Small tables with named rows and columns. After each table, cells are looked up by row and column.

Table Feli
          Vap  Vikigez  Sitaru    Ver  Nufunu    Fop  Danupor   Ruvi    Vab  Manapub
Pava    -3.32    -3.59   -5.28  -3.30   -4.46  -5.71    -2.80  -5.04  -5.84    -0.05
Dadipo   0.07     5.51    5.98  -4.99   -2.06   0.22    -0.97  -3.93   1.24     0.91
Sib      2.17    -5.42    0.52   2.17   -0.05  -0.07    -2.02   1.81  -2.17    -4.58
Nal     -1.89    -3.37   -3.44  -1.49   -2.81  -3.52    -3.37  -0.17  -3.67    -3.41
Sis     -0.60    -5.04   -4.49   1.48   -0.20  -1.35    -0.23  -0.84  -2.68    -1.86
Durupo  -3.76    -5.94   -7.06  -1.37   -3.28  -5.01    -2.36  -3.46  -5.54    -0.58
Fol     -1.14    -0.84   -0.33   0.48    1.63   2.14     2.24  -2.52   1.82     1.93
Mudaza   0.75    -4.05   -3.43  -0.32   -1.21  -2.15    -1.40  -2.16  -2.81    -3.16
Zel      0.66    -2.08   -1.47  -1.40   -1.89  -2.23    -1.67  -2.34  -2.73    -2.42

Danupor of Fol is 2.24
Vap of Zel is 0.66
Manapub of Durupo is -0.58
Vikigez of Durupo is -5.94
Vap of Mudaza is 0.75
Ver of Durupo is -1.37
Fop of Zel is -2.23

Dogiz =
cols = Lolun, Sivuv, Lemami, Niz, Tafido, Zef, Zirug, Gilova
Fazegu: [370, 355, 491, 414, 409, 263, 433, 304]
Mipar: [375, 670, 463, 440, 454, 429, 346, 477]
Nug: [402, 353, 412, 367, 399, 292, 390, 551]
Vizofe: [387, 469, 362, 415, 423, 363, 300, 349]
Dab: [351, 390, 517, 403, 431, 336, 407, 392]
Zepimov: [421, 428, 247, 418, 398, 520, 359, 394]
Rak: [409, 374, 408, 419, 381, 503, 396, 496]
Bokuni: [402, 263, 419, 431, 395, 483, 399, 394]
Riz: [480, 581, 330, 369, 443, 136, 380, 601]
Kenina: [457, 517, 331, 397, 397, 481, 436, 374]
Zus: [434, 506, 426, 374, 396, 120, 430, 233]
Bamubok: [365, 970, 357, 519, 490, 193, 263, 678]
Votobag: [380, 669, 544, 483, 460, 449, 327, 540]

What is the Lolun of Dab in Dogiz? 351
What is the Zef of Fazegu in Dogiz? 263
What is the Zef of Rak in Dogiz? 503
What is the Zirug of Riz in Dogiz? 380
What is the Gilova of Rak in Dogiz? 496
What is the Sivuv of Bamubok in Dogiz? 970
What is the Lolun of Zus in Dogiz? 434
What is the Lemami of Dab in Dogiz? 517
What is the Zef of Kenina in Dogiz? 481
What is the Lemami of Rak in Dogiz? 408
What is the Tafido of Votobag in Dogiz? 460
What is the Niz of Dab in Dogiz? 403
What is the Lolun of Bamubok in Dogiz? 365
What is the Sivuv of Bokuni in Dogiz? 263
What is the Lolun of Mipar in Dogiz? 375
What is the Tafido of Rak in Dogiz? 381
What is the Zef of Zepimov in Dogiz? 520
What is the Zirug of Zepimov in Dogiz? 359
What is the Tafido of Bamubok in Dogiz? 490
What is the Sivuv of Mipar in Dogiz? 670
Row with the largest Gilova: Bamubok

Givubez.csv
,Gab,Koloni
Bav,108,199
Vezokos,42,227
Neso,125,54
Vumosu,21,16
Nok,108,81
Muvez,71,69

Koloni of Muvez: 69
Gab of Neso: 125
Koloni of Vumosu: 16
Gab of Muvez: 71
Gab of Nok: 108
Koloni of Nok: 81
Koloni of Bav: 199
Gab of Bav: 108
Gab of Vezokos: 42
Gab of Vumosu: 21
Koloni of Vezokos: 227
Koloni of Neso: 54

Varu.csv
,Gazak,Peket,Mikek,Feg,Narit,Ditofol,Sed,Vub,Ralud,Roki
Dogugo,43.0,48.1,39.0,79.3,58.9,69.8,45.2,61.1,52.4,44.5
Gani,36.6,33.4,42.9,23.7,39.1,25.3,42.0,32.4,34.0,44.2
Biluriz,45.7,46.0,53.9,19.7,36.4,23.6,42.3,24.7,41.8,44.3
Vebigu,48.4,47.9,54.9,18.6,35.3,24.2,42.7,32.6,44.1,44.3
Bav,25.9,20.1,31.5,23.4,33.9,27.3,42.7,69.9,15.5,44.2
Zofonan,42.2,44.5,33.4,85.8,61.3,74.8,45.2,44.7,56.6,44.5
Lav,47.3,48.4,54.8,24.3,39.0,27.1,42.5,29.6,44.8,44.3
Tulola,34.4,30.2,42.3,16.3,35.2,20.3,42.0,46.0,27.3,44.2
Tutof,46.2,51.7,40.3,83.3,60.0,73.1,45.2,42.8,59.0,44.5
Sumam,27.7,26.2,26.8,60.0,49.6,54.3,44.0,69.1,29.0,44.3
Medi,46.2,46.9,55.2,18.4,35.9,22.7,42.2,25.9,41.5,44.3

Sumam, Mikek => 26.8
Zofonan, Ralud => 56.6
Gani, Ralud => 34.0
Sumam, Ditofol => 54.3
Bav, Roki => 44.2
Tutof, Peket => 51.7
Lav, Peket => 48.4
Biluriz, Gazak => 45.7
Bav, Peket => 20.1
Vebigu, Sed => 42.7
Gani, Mikek => 42.9
Sumam, Feg => 60.0
Medi, Peket => 46.9
Tulola, Roki => 44.2
Tutof, Ditofol => 73.1
Biluriz, Roki => 44.3
Gani, Narit => 39.1
Biluriz, Feg => 19.7

Bidelo
         Viz  Vus  Vekapot  Kadi  Befi  Subov  Mag  Lirolu  Sipare  Dip
Sunebe    31   78       62    61    36     17   22      49      57   84
Pevofi    61   42       23    51    44     63   53      34      38   38
Silubip   53   49       51    50    55     52   49      60      56   59
Div       61   28       41    46    57     73   67      41      38   22
Getalif   62    3       63    50    71     83   67      48      38   26

What is the Subov of Silubip in Bidelo?
52
What is the Dip of Pevofi in Bidelo?
38
What is the Viz of Div in Bidelo?
61
What is the Kadi of Pevofi in Bidelo?
51
What is the Dip of Div in Bidelo?
22
What is the Sipare of Silubip in Bidelo?
56
What is the Lirolu of Div in Bidelo?
41
What is the Mag of Pevofi in Bidelo?
53
What is the Befi of Pevofi in Bidelo?
44
What is the Kadi of Getalif in Bidelo?
50
What is the Vus of Pevofi in Bidelo?
42
What is the Subov of Getalif in Bidelo?
83
What is the Lirolu of Getalif in Bidelo?
48
What is the Befi of Sunebe in Bidelo?
36
What is the Kadi of Sunebe in Bidelo?
61
What is the Dip of Sunebe in Bidelo?
84
What is the Mag of Silubip in Bidelo?
49
What is the Vus of Silubip in Bidelo?
49
Row with the largest Subov: Getalif

Miromi:
cols = Nul, Noduz, Togore, Fekikat, Vemom, Pudadil, Kogete, Netidi, Bina, Rebemo
Mov: [6650, 6784, 9344, 6357, 7534, 5674, 7670, 7061, 5774, 7101]
Les: [3749, 9832, 4829, 9404, 2168, 5938, 6417, 8351, 7731, 5504]
Bag: [6292, 6180, 1936, 5981, 7765, 7070, 7313, 2348, 8242, 8943]

Pudadil of Bag: 7070
Nul of Mov: 6650
Vemom of Les: 2168
Kogete of Bag: 7313
Pudadil of Mov: 5674
Fekikat of Les: 9404
Noduz of Les: 9832
Togore of Les: 4829
Nul of Bag: 6292
Rebemo of Mov: 7101
Bina of Bag: 8242
Bina of Mov: 5774

Table Naso
|  | Kogofuv | Zod | Did | Depadup | Vugeti | Tur | Dete | Kuduk | Zigi |
|---|---|---|---|---|---|---|---|---|---|
| Dap | -3.5 | -4.9 | 3.1 | 0.5 | -5.3 | -2.4 | -3.0 | -7.5 | -0.4 |
| Pabu | 1.9 | -6.0 | -1.1 | 5.3 | 3.5 | -2.1 | -6.3 | 1.9 | 1.3 |
| Geb | 3.7 | -3.1 | -2.0 | 6.3 | 6.0 | -2.2 | -4.3 | 0.8 | 0.6 |
| Varupe | -2.7 | -0.4 | -3.9 | -0.9 | 5.8 | -8.2 | -1.9 | 1.3 | -2.9 |
| Des | -0.2 | 0.8 | -4.5 | 5.0 | -0.6 | -1.1 | -2.8 | -0.7 | 8.4 |
| Rula | -2.0 | -1.1 | -7.9 | 3.8 | -5.5 | -0.6 | 3.8 | 0.5 | -3.5 |
| Deven | 3.3 | 2.9 | 1.8 | 4.0 | -5.3 | 5.6 | 1.9 | -3.5 | 3.0 |
| Dat | -1.0 | 1.3 | 5.7 | 3.8 | -5.3 | -4.7 | -2.1 | -5.4 | -2.4 |
| Teduso | 0.7 | -0.4 | 4.0 | 5.7 | -0.3 | -6.6 | -5.1 | 1.4 | -3.5 |
| Mizite | -1.8 | -2.2 | 2.3 | -5.1 | 3.7 | -1.3 | -0.4 | -9.2 | -0.5 |
| Tad | 1.3 | -3.1 | 5.8 | -2.7 | 1.5 | 2.1 | -0.8 | -8.5 | -1.9 |
| Rekati | -0.9 | -0.4 | -4.5 | 2.6 | -3.5 | -1.3 | -0.6 | 9.4 | -1.7 |
| Lunu | -2.3 | -5.5 | -1.3 | -3.5 | 1.5 | 1.8 | -2.8 | -6.3 | 6.0 |
| Tib | -1.4 | -2.6 | -7.0 | -5.4 | 0.8 | 4.8 | 4.2 | 2.6 | -1.2 |

Mizite, Kogofuv => -1.8
Mizite, Kuduk => -9.2
Pabu, Kuduk => 1.9
Varupe, Kuduk => 1.3
Lunu, Vugeti => 1.5
Tib, Tur => 4.8
Tad, Kuduk => -8.5
Deven, Vugeti => -5.3
Tad, Dete => -0.8
Pabu, Zigi => 1.3
Which row has the largest Did? Tad

